The symbols move the objects like this.
x531: ro>x911, na>x859, da>x370, te>x510, li>x718, si>x763
x583: ro>x963, na>x160, da>x521, te>x988, li>x11, si>x464
x560: ro>x642, na>x986, da>x945, te>x2, li>x913, si>x339
x219: ro>x172, na>x575, da>x911, te>x442, li>x793, si>x512
x13: ro>x265, na>x627, da>x537, te>x33, li>x714, si>x648
x75: ro>x330, na>x589, da>x87, te>x681, li>x799, si>x280
x306: ro>x158, na>x280, da>x926, te>x389, li>x330, si>x950
x924: ro>x927, na>x675, da>none, te>x521, li>x101, si>x469
x230: ro>x811, na>x22, da>none, te>x480, li>x124, si>x362
x793: ro>x522, na>x426, da>x24, te>x916, li>x269, si>x219
x469: ro>x290, na>x480, da>none, te>x811, li>x924, si>x537
x648: ro>x370, na>x619, da>x101, te>x11, li>x13, si>x988
x227: ro>x235, na>x24, da>x627, te>x950, li>x389, si>x649
x870: ro>x788, na>x858, da>x280, te>x269, li>x689, si>x916
x896: ro>x916, na>x215, da>x918, te>x426, li>x858, si>x578
x935: ro>x537, na>x855, da>none, te>x362, li>x480, si>x876
x2: ro>x86, na>x285, da>x966, te>x560, li>x671, si>x495
x172: ro>x913, na>x219, da>x649, te>x205, li>x522, si>x986
x627: ro>x13, na>x517, da>x935, te>x211, li>x18, si>x619
x619: ro>x648, na>x183, da>x876, te>x282, li>x627, si>x334
x986: ro>x560, na>x512, da>x601, te>x285, li>x172, si>x765
x963: ro>x87, na>x583, da>x76, te>x475, li>x255, si>x752
x345: ro>x102, na>x389, da>x714, te>x158, li>x945, si>x235
x763: ro>x681, na>x945, da>x475, te>x589, li>x531, si>x102
x337: ro>x918, na>x950, da>x33, te>x235, li>x158, si>x344
x522: ro>x431, na>x793, da>x227, te>x294, li>x765, si>x172
x344: ro>x510, na>x499, da>x11, te>x859, li>x337, si>x966
x876: ro>x101, na>x371, da>none, te>x590, li>x935, si>x675
x495: ro>x858, na>x788, da>x158, te>x339, li>x2, si>x215
x510: ro>x799, na>x344, da>x255, te>x531, li>x918, si>x589
x578: ro>x442, na>x671, da>x510, te>x575, li>x896, si>x86
x157: ro>x211, na>x866, da>x186, te>x517, li>x479, si>x298
x927: ro>x476, na>x924, da>none, te>x76, li>x548, si>x290
x855: ro>x935, na>x258, da>none, te>x186, li>x535, si>x371
x689: ro>x285, na>x86, da>x75, te>x512, li>x442, si>x870
x887: ro>x590, na>x995, da>none, te>x371, li>x186, si>x164
x255: ro>x298, na>x11, da>x995, te>x370, li>x866, si>x963
x384: ro>x995, na>x590, da>none, te>x101, li>x600, si>x521
x693: ro>x18, na>x778, da>x535, te>x479, li>x853, si>x517
x540: ro>x950, na>x918, da>x157, te>x24, li>x280, si>x799
x675: ro>x924, na>x476, da>none, te>x124, li>x876, si>x480
x76: ro>x164, na>x521, da>none, te>x927, li>x995, si>x315
x911: ro>x649, na>x531, da>x183, te>x799, li>x24, si>x681
x998: ro>x186, na>x600, da>none, te>x258, li>x315, si>x995
x280: ro>x306, na>x970, da>x479, te>x387, li>x75, si>x540
x186: ro>x362, na>x998, da>none, te>x855, li>x22, si>x887
x866: ro>x157, na>x33, da>x998, te>x265, li>x752, si>x255
x102: ro>x387, na>x345, da>x778, te>x970, li>x763, si>x718
x966: ro>x589, na>x330, da>x583, te>x945, li>x344, si>x158
x671: ro>x578, na>x205, da>x344, te>x913, li>x215, si>x2
x916: ro>x294, na>x896, da>x540, te>x793, li>x870, si>x442
x950: ro>x337, na>x540, da>x211, te>x227, li>x306, si>x499
x235: ro>x718, na>x227, da>x13, te>x337, li>x345, si>x859
x183: ro>x619, na>x370, da>x371, te>x298, li>x517, si>x853
x575: ro>x219, na>x913, da>x531, te>x578, li>x426, si>x642
x482: ro>x269, na>x339, da>x102, te>x858, li>x642, si>x426
x370: ro>x183, na>x648, da>x548, te>x255, li>x265, si>x475
x124: ro>x521, na>x164, da>none, te>x675, li>x590, si>x230
x778: ro>x693, na>x714, da>x290, te>x752, li>x475, si>x265
x589: ro>x75, na>x966, da>x963, te>x763, li>x510, si>x970
x86: ro>x689, na>x2, da>x589, te>x642, li>x578, si>x858
x24: ro>x227, na>x718, da>x517, te>x540, li>x387, si>x911
x752: ro>x479, na>x464, da>x315, te>x778, li>x963, si>x866
x480: ro>x469, na>x535, da>none, te>x230, li>x675, si>x935
x476: ro>x675, na>x927, da>none, te>x164, li>x371, si>x535
x859: ro>x531, na>x649, da>x648, te>x344, li>x235, si>x945
x362: ro>x600, na>x186, da>none, te>x935, li>x230, si>x590
x926: ro>x464, na>x479, da>x230, te>x18, li>x160, si>x211
x87: ro>x160, na>x963, da>x164, te>x853, li>x298, si>x479
x164: ro>x124, na>x76, da>none, te>x476, li>x887, si>x22
x389: ro>x345, na>x387, da>x18, te>x306, li>x601, si>x227
x265: ro>x517, na>x13, da>x258, te>x866, li>x778, si>x370
x521: ro>x76, na>x124, da>none, te>x924, li>x384, si>x811
x211: ro>x33, na>x157, da>x362, te>x627, li>x926, si>x282
x788: ro>x495, na>x870, da>x306, te>x765, li>x285, si>x294
x918: ro>x540, na>x337, da>x866, te>x718, li>x970, si>x510
x282: ro>x11, na>x298, da>x590, te>x619, li>x211, si>x160
x681: ro>x601, na>x763, da>x853, te>x75, li>x911, si>x387
x517: ro>x627, na>x265, da>x855, te>x157, li>x693, si>x183
x431: ro>x426, na>x522, da>x235, te>x215, li>x339, si>x913
x158: ro>x970, na>x306, da>x464, te>x345, li>x966, si>x337
x285: ro>x2, na>x689, da>x330, te>x986, li>x205, si>x788
x18: ro>x714, na>x693, da>x480, te>x926, li>x334, si>x627
x649: ro>x859, na>x911, da>x619, te>x499, li>x227, si>x601
x290: ro>x535, na>x469, da>none, te>x315, li>x927, si>x258
x371: ro>x876, na>x548, da>none, te>x887, li>x855, si>x476
x11: ro>x255, na>x282, da>x384, te>x648, li>x33, si>x583
x339: ro>x482, na>x765, da>x345, te>x495, li>x560, si>x431
x315: ro>x22, na>x811, da>none, te>x290, li>x76, si>x998
x334: ro>x988, na>x853, da>x675, te>x160, li>x619, si>x18
x537: ro>x258, na>x935, da>none, te>x600, li>x469, si>x101
x160: ro>x583, na>x87, da>x124, te>x334, li>x282, si>x926
x475: ro>x853, na>x988, da>x927, te>x963, li>x370, si>x778
x464: ro>x752, na>x926, da>x811, te>x714, li>x583, si>x33
x426: ro>x793, na>x431, da>x718, te>x896, li>x482, si>x575
x258: ro>x855, na>x537, da>none, te>x998, li>x290, si>x548
x858: ro>x870, na>x495, da>x970, te>x482, li>x86, si>x896
x101: ro>x548, na>x876, da>none, te>x384, li>x537, si>x924
x642: ro>x512, na>x560, da>x763, te>x86, li>x575, si>x482
x714: ro>x778, na>x18, da>x469, te>x464, li>x988, si>x13
x988: ro>x475, na>x334, da>x924, te>x583, li>x648, si>x714
x799: ro>x499, na>x510, da>x298, te>x911, li>x540, si>x75
x499: ro>x344, na>x799, da>x282, te>x649, li>x950, si>x330
x913: ro>x575, na>x172, da>x859, te>x671, li>x431, si>x560
x590: ro>x384, na>x887, da>none, te>x876, li>x362, si>x124
x945: ro>x763, na>x601, da>x988, te>x966, li>x859, si>x345
x330: ro>x966, na>x75, da>x160, te>x601, li>x499, si>x306
x811: ro>x315, na>x230, da>none, te>x469, li>x521, si>x600
x33: ro>x866, na>x211, da>x600, te>x13, li>x464, si>x11
x600: ro>x998, na>x362, da>none, te>x537, li>x811, si>x384
x215: ro>x896, na>x294, da>x337, te>x431, li>x495, si>x671
x294: ro>x215, na>x916, da>x950, te>x522, li>x788, si>x205
x535: ro>x480, na>x290, da>none, te>x22, li>x476, si>x855
x269: ro>x765, na>x482, da>x387, te>x870, li>x512, si>x793
x387: ro>x389, na>x102, da>x693, te>x280, li>x681, si>x24
x205: ro>x671, na>x442, da>x499, te>x172, li>x294, si>x285
x479: ro>x926, na>x752, da>x22, te>x693, li>x87, si>x157
x548: ro>x371, na>x101, da>none, te>x995, li>x258, si>x927
x298: ro>x282, na>x255, da>x887, te>x183, li>x157, si>x87
x995: ro>x887, na>x384, da>none, te>x548, li>x998, si>x76
x765: ro>x339, na>x269, da>x389, te>x788, li>x986, si>x522
x853: ro>x334, na>x475, da>x476, te>x87, li>x183, si>x693
x442: ro>x205, na>x578, da>x799, te>x219, li>x916, si>x689
x718: ro>x24, na>x235, da>x265, te>x918, li>x102, si>x531
x970: ro>x280, na>x158, da>x752, te>x102, li>x589, si>x918
x512: ro>x986, na>x642, da>x681, te>x689, li>x219, si>x269
x22: ro>x230, na>x315, da>none, te>x535, li>x164, si>x186
x601: ro>x945, na>x681, da>x334, te>x330, li>x649, si>x389

The rows follow the links: the fewer symbols apart two objects are, the more alike their rows tend to be.

Each row is also shifted at random along 7 hidden directions that mean nothing.

Known rows, each with its object:
(-10, 1, -4, -1, -9, 10, -28, -17, 10, -11, -12, -4, -5, -2, 9, -16, 10, 8, 10, 0, -7, 6, 14, -3, -8, -6, 14, 2, -2, -19, 8, -15, -9, -14, -14, 26, 34, 1, -8, 13, 4, -5, -7, -5, 13, -15, 8, 16, 2) -> x172
(-39, -6, -1, -7, -10, 11, -8, -28, -2, 15, -3, -6, -7, -6, 13, -29, 11, 26, -15, -15, -29, -12, 4, 14, -5, 1, 20, 11, -32, -25, 5, -23, 14, -8, 5, 27, 25, 5, 11, -8, 11, -9, -11, -16, 1, -18, -7, -10, -14) -> x510
(-6, 3, -8, -1, 16, 4, -7, -24, -14, 14, 0, -4, -1, -8, 19, 2, 8, 14, 21, -25, -4, 3, -13, -9, -2, -3, 16, -22, 0, -9, 16, -1, 3, -4, -5, -15, 19, -17, 36, -10, -25, 9, -8, 10, 19, -16, -4, -20, 7) -> x600
(-37, -13, 4, 6, -21, 2, 8, 16, 4, -2, 1, 4, 6, -1, 2, 11, 3, 1, -3, 10, 1, 0, -2, 7, -8, 4, -4, 14, 4, 1, 6, 8, -9, 8, -1, -12, -11, 15, 4, 8, 13, 0, -17, 5, 2, 2, -8, 6, -7) -> x521
(-5, -2, -2, -6, -8, 5, 3, 0, -3, -9, 9, -6, 8, 9, -2, 0, 10, 11, 4, -5, 9, 1, -20, 14, 2, 7, -13, -1, -10, 2, 4, -9, 5, -1, 13, -3, -13, 8, -13, -8, 5, 7, -3, -1, 11, 6, 8, 9, -9) -> x495
(14, 5, -3, 3, 2, 0, 20, -9, 6, 12, 8, -9, 0, -9, 17, -16, 7, 26, 26, -25, -8, 6, -12, -3, -19, 4, 22, 18, 2, 11, 6, 16, 2, -4, 6, -8, 5, 12, 26, -24, -34, 8, 2, 3, 0, -26, -37, -40, -3) -> x589
(4, 11, -7, -4, 12, 1, -12, -11, 1, -10, 10, -5, -4, -5, 4, -4, 2, 6, 8, -8, 4, 12, -3, -9, -6, 2, 7, -11, 1, 3, -1, -11, -5, -6, -6, 6, 7, -11, -5, -10, -23, 0, 9, 10, 3, -6, 2, 0, 10) -> x482
(-28, -12, 9, 11, -9, -1, 4, -7, -7, 2, -7, 4, -18, -2, 7, -7, -8, 7, 10, -4, -10, 1, 19, -11, 4, -14, -1, 25, -11, -13, -16, 5, 10, 3, -24, -7, 17, 7, 18, 18, -1, 0, -20, -5, 0, -15, -21, 3, 4) -> x298
(35, -4, 8, 2, -4, -4, 21, 15, 3, -9, -6, 8, 7, 6, 1, 5, -3, -5, 17, 15, 19, 4, 4, -16, -5, -13, 8, 2, 17, 19, -6, 19, -8, 6, -8, -13, -4, 5, 4, 7, -11, 7, 3, 8, 4, -12, -14, 5, 3) -> x160
(-2, 9, -7, -8, 15, 3, -7, 2, -2, -13, 8, -4, 5, 6, -11, 8, 7, -11, -2, 6, 18, 4, -19, 10, 8, 9, -18, -23, -3, 1, -4, -14, -7, -5, 19, 11, -7, -9, -26, -3, 4, 0, 15, 2, 9, 16, 28, 19, -2) -> x339
(26, -11, 6, 0, -4, -1, 15, -11, 17, -7, 2, -4, 21, -2, 4, -22, 11, 17, 34, -18, 19, 0, -3, -9, -29, -18, 25, 15, -2, 4, 8, -6, 6, -8, 2, 17, 0, 6, -1, -14, -21, 9, 5, 10, 20, -36, -18, -2, -10) -> x583
(-1, 2, -10, -3, 2, -1, 14, 9, -6, 11, -3, 10, 11, 11, -3, 22, -1, -15, -6, 15, 10, -3, -9, -3, 8, 2, 5, 4, 23, 19, 32, 29, -20, 9, 1, -13, -12, -3, 8, -4, -1, 1, -11, 0, 1, 18, -3, -11, 8) -> x211
(-1, 11, -8, 5, 11, -2, 2, 11, 3, 5, -9, 11, 0, -5, -4, 16, 1, -28, 2, 15, 17, -3, 0, 0, 2, -1, 9, -13, 21, 1, 17, 15, -22, -3, 1, 10, 4, -12, -2, 0, -6, -4, 0, 10, -1, 15, 9, 6, 7) -> x648
(-53, 8, -15, -3, -1, -3, -9, -15, -9, 33, 10, -6, 4, -9, 11, 5, 0, 0, -26, -18, -22, -13, -11, 21, 3, 11, 0, 13, -2, -13, 20, -7, 0, -2, 14, 7, 2, -1, 11, -18, 24, -4, -5, -12, -8, 18, 3, -32, -7) -> x265
(24, 2, 3, 10, 13, -5, 4, 19, -7, -25, 4, 5, 0, 12, -20, 21, -17, -29, 27, -5, 26, 1, -3, -6, 16, -11, -38, 1, 10, -3, -27, 13, 7, 8, -14, -11, -22, -10, -11, 20, 2, 9, 5, 3, 3, 12, 13, 35, 9) -> x627
(-15, 10, 1, -5, 3, -4, 4, -1, -10, -17, -6, 12, -16, -3, -13, 2, 2, -2, 1, 7, 5, 7, -1, -11, 13, -14, -2, -17, 4, -3, -12, -6, -11, 4, -3, -10, 3, -11, 3, 15, -5, -14, -5, 10, 5, -11, 5, 18, 9) -> x164
(4, -9, -1, -11, -7, -8, 10, -5, -5, -8, 7, 2, 2, 3, -10, 3, -5, 8, 3, -4, 4, 4, -6, -9, -5, -5, -11, 9, -2, 4, -7, -3, 5, 6, 4, -12, -18, -2, 2, 1, -5, 0, -4, 1, 2, -7, 0, 5, 2) -> x22
(39, 5, -3, -15, -1, 0, 15, 7, 1, 1, -6, 13, 7, 7, -8, 1, 6, -3, -5, 11, 9, -12, -11, 3, 7, 1, 15, -7, 6, 22, 23, 13, -13, 0, 21, 11, -6, 5, -11, -10, -1, 0, -2, -1, 3, 4, 0, -8, -7) -> x499
(37, 12, 0, 9, 4, -5, 8, 27, -8, 6, 12, 0, 4, 7, -5, 22, -14, -16, 2, -2, 7, 6, -18, 9, 13, 21, -27, 5, 21, 14, 3, 32, -5, 4, 5, -26, -26, 11, 0, -6, -1, 17, -1, -2, -16, 34, -6, -16, 6) -> x522
(-25, -3, 2, -4, 3, -3, 5, 0, -8, 0, -9, 8, -6, 8, 4, 3, -2, 1, -11, 20, -7, 5, 14, -12, 10, -12, -3, -2, 0, 2, -11, 2, 0, 10, -20, -23, 4, -8, 8, 18, -5, -5, 1, -2, -2, -1, -3, 8, 18) -> x479
(48, 14, -4, -15, 19, -4, 18, -2, -6, 21, 1, 0, 2, 2, -4, -8, 4, 11, -5, 1, -4, -4, -13, -9, 5, 5, 24, -15, 10, 24, -1, 10, -1, -1, 22, -8, 1, -2, 11, -18, -15, 1, 13, 5, -6, -4, -4, -34, -1) -> x75
(34, -8, 10, -6, -2, -1, 1, -5, 7, -9, -2, 0, -1, 6, -3, -11, 3, 11, -4, 15, -4, 7, 15, -18, -8, -12, 7, -1, -3, 13, -1, -3, 1, 3, -18, -3, 5, -3, -12, 4, -18, 0, 11, 1, 0, -17, -12, 5, 9) -> x870
(5, -19, 17, -1, -15, 2, 7, 8, 3, -13, -7, 3, -5, 6, -10, 0, 6, -8, -23, 28, -2, -4, 21, -6, -10, -13, -7, -6, -14, 1, -4, -17, 9, 18, -15, 5, -16, -5, -15, 9, 11, -10, 3, 4, -1, -4, 8, 28, -2) -> x315
(-6, 10, -13, -9, 9, -10, 1, 2, 4, 5, 12, -1, 8, 6, -5, 10, -11, -5, 2, -11, 8, 7, -12, -2, 7, 3, -11, 6, 12, 14, 0, 6, -8, -4, 5, -5, -6, -4, -11, -7, -8, -1, 9, -4, -1, 12, 1, -12, 9) -> x387
(-13, -8, 15, 12, -3, 3, 14, 6, -1, 1, -5, 6, -12, -7, 6, -12, 1, 5, -6, 16, -11, -4, 16, -8, -9, -4, 7, 7, -11, -3, -17, 1, 9, 11, -11, -9, 2, 3, 12, 9, -8, -7, 0, 4, -5, -15, -11, 2, -2) -> x963
(7, 7, -2, 7, 13, -4, -5, 5, -14, 1, 3, -2, 0, 0, -9, 20, -5, -18, -1, -6, 5, -5, -12, 6, 15, 10, -21, -27, 2, -7, -10, -7, 7, 4, 10, -9, -10, -16, 5, 1, 6, 9, 2, 10, -2, 19, 22, 6, 1) -> x537
(-46, 9, -20, -12, 13, -1, 2, 5, -2, -12, 10, 3, 5, 8, -26, 13, 0, -18, -3, -4, 17, 2, -19, 15, 12, 8, -25, -3, -2, 8, 3, -13, -19, -5, 15, 18, -25, -7, -39, -7, 13, -14, 6, -6, 4, 31, 25, 22, 3) -> x102
(3, 1, 1, 4, -4, -5, 1, 13, 6, -16, 2, -1, 8, -6, -11, 6, 3, -10, 18, -9, 20, 1, -7, -2, -9, 0, -7, -3, 4, -3, -9, -4, -4, -3, 8, 8, -14, 1, -8, -1, -2, 3, 2, 15, 3, -1, 2, 13, -4) -> x924
(11, 1, -11, -16, 8, -4, 0, -9, -13, 10, 8, 4, 7, 9, -11, 12, 7, 7, -4, -16, 3, -14, -25, 6, 13, 3, -4, -16, 1, -2, 14, -6, 2, -4, 27, -7, -9, -3, 11, -9, 14, 1, -5, 1, 7, 6, 14, -11, -5) -> x362
(-2, -7, 0, 8, -17, -6, -1, 7, 11, 8, 10, -5, 13, -8, -2, 9, -5, -5, 8, -17, 3, -6, -7, 13, -12, 11, -6, 16, 6, -5, 9, 8, -1, 1, 14, 7, -13, 11, 1, -15, 14, 9, -13, -1, -4, 5, -13, -16, -16) -> x101
(-15, -1, -7, -5, -3, 9, -4, 0, -5, 8, 1, 1, 2, 11, 10, 2, 3, 11, -8, 5, -10, 5, -6, 1, 8, 9, -2, 6, 1, 7, 22, 11, -11, -3, -5, -14, 9, 4, 6, 0, 4, 3, -15, -10, 5, 11, -5, -7, 7) -> x294
(-23, 7, -18, -8, -3, -11, 11, 23, 2, -20, 1, 20, 1, 2, -34, 35, -11, -34, 1, 19, 29, 0, -10, 2, 11, -4, -23, 7, 28, 8, 23, 16, -46, -1, 4, 9, -21, -8, -34, 8, 14, -22, -17, -2, 2, 31, 10, 30, 13) -> x371
(44, -7, 10, -16, -9, -3, -4, -10, 9, 12, 3, -8, 9, 2, -16, -6, -5, -5, -24, -1, -8, -22, 12, 6, -6, -6, 2, 6, -6, -4, -1, -22, 19, 5, 16, 29, -9, -3, -16, -11, 31, -7, 16, -11, -12, 4, 12, -7, -20) -> x517
(-9, 2, 6, 15, -2, 5, -7, 2, 8, -6, -11, 1, -8, -1, 8, -6, 3, -13, 13, 13, 6, 7, 19, -4, -10, -4, 8, 5, 6, -11, 6, 7, -11, -7, -22, 18, 19, -2, -9, 11, -9, -3, 1, 3, 5, -6, -6, 21, 5) -> x859

From each start, follow one symbol. Which object do you reach?
Answers are names.
start (-6, -6, -7, -10, -1, 5, 3, -15, -1, 11, 1, -2, 0, 11, 7, -11, 1, 10, -9, 1, -10, 1, 1, -3, 1, -4, 12, 13, -3, 1, 14, 0, 0, -2, -10, 3, 12, -2, 2, -4, 6, -8, -4, -14, 1, -7, -11, -13, 6)
da: x157
start (5, -11, 7, -7, -13, 0, -7, -14, 8, -3, -9, -1, 0, -2, 3, -11, 10, 18, 2, 6, -4, 3, 11, -14, -12, -14, 24, -3, -2, -4, -1, -13, 5, -2, -2, 3, 17, -1, 15, 10, 1, -2, 0, 4, 7, -26, -5, 0, -3)
te: x675
start (-4, 8, 0, 5, 5, -12, 4, 17, -6, 13, 6, 0, 2, -6, -5, 22, -8, -17, -23, 12, -1, -1, -2, 3, 7, 15, -12, -13, 18, 11, 3, 9, -4, 14, 10, -22, -20, -9, 5, -6, 0, 3, 4, 5, -15, 24, 7, -14, 6)
si: x258
start (5, 2, -6, -3, -2, -5, -9, -22, 7, 9, 2, -6, 0, -8, 3, -14, -4, 11, 7, -28, -9, -5, 5, -1, -9, -8, 11, 17, -2, -15, -7, -15, 9, -11, 2, 17, 14, 2, 8, -6, 2, -1, 2, -6, -3, -16, -4, -18, -9)
si: x853
start (28, 8, -2, 3, 3, -10, -3, 8, 4, -13, -6, 10, -2, -6, -4, 15, 0, -19, 20, 10, 15, 5, 5, -20, -5, -8, 9, -10, 25, 2, 7, 12, -22, -4, -10, 1, 10, -16, 3, 8, -16, 0, -2, 17, 7, -3, 3, 10, 12)
li: x935
start (-12, -15, 6, 4, -6, 7, 3, -2, -5, 2, 1, 3, -8, 0, -1, 3, 1, 2, -9, 4, -7, -8, 4, 0, -2, -2, -9, 2, -11, -9, -1, -8, 7, 10, -10, -8, -8, -7, 4, 5, 3, -4, -9, 1, -3, 0, -2, 9, 1)
ro: x186
start (-14, 10, -11, 12, 8, -5, -2, 5, -7, 9, 5, 4, -10, -15, 0, 9, -6, -10, 11, -14, -2, 2, -7, -4, -4, 4, 2, -6, 14, -4, 4, 13, -17, -3, -1, -10, 3, -7, 18, -9, -15, 2, -14, 10, -7, 3, -5, -18, 4)
ro: x371
start (-41, 1, 8, 11, 0, 17, -9, 9, -10, -4, -34, 15, -23, 5, 14, -4, 11, -13, -33, 55, -14, -6, 37, 0, 14, -6, 9, -19, -12, -10, 1, 4, -8, 13, -31, 6, 29, -10, -2, 36, 4, -18, -6, 1, 5, 9, 17, 44, 11)
si: x966
start (26, -26, 18, 6, -25, 4, 1, 1, 8, -19, -2, -1, 4, 8, 4, -6, 0, 13, 16, 10, 1, 4, 18, -18, -22, -19, -1, 18, -5, 0, -14, -5, 20, 13, -25, -10, -5, 5, 0, 19, 0, 10, 2, 5, 5, -23, -12, 22, -3)
ro: x811
start (7, 13, -7, 1, 17, 8, -2, 1, -18, 19, -1, 3, -7, 1, 9, 11, 7, 2, -11, 3, -10, 0, -13, 4, 19, 18, 1, -27, 0, 7, 15, 13, 3, 1, 5, -24, 4, -7, 18, -7, -14, 10, -6, 1, 0, 11, 8, -14, 8)
te: x431
start (-13, 5, -4, 19, 0, -7, -4, 11, 0, 13, 6, -9, -1, -13, 18, 18, -8, -5, 9, -5, -3, 13, -5, -7, -4, 11, 1, -4, 20, 4, 3, 22, -3, 6, -6, -34, 0, -3, 27, -3, -18, 19, -4, 11, -6, 7, -6, -28, 12)
li: x924
start (-3, 11, -14, -2, 14, -5, 1, -1, -1, -15, 5, 7, 10, 4, -21, 13, -9, -15, 32, -21, 26, -1, -20, -1, 10, -6, -14, 0, 10, -5, -1, 2, -16, -10, 15, 10, -5, -1, -10, -3, 5, -3, -7, 1, 8, 7, 12, 14, -4)
li: x627
start (-31, 24, -20, 4, 20, 0, -18, -8, -18, 19, -10, -3, -9, -6, 15, 4, -4, 0, 2, -13, -12, 3, -11, 4, 26, 8, 12, -16, 8, -11, 2, 8, -9, -17, 7, -5, 36, -5, 21, 7, 1, -1, -5, -5, 4, 6, 11, -20, 6)
ro: x859
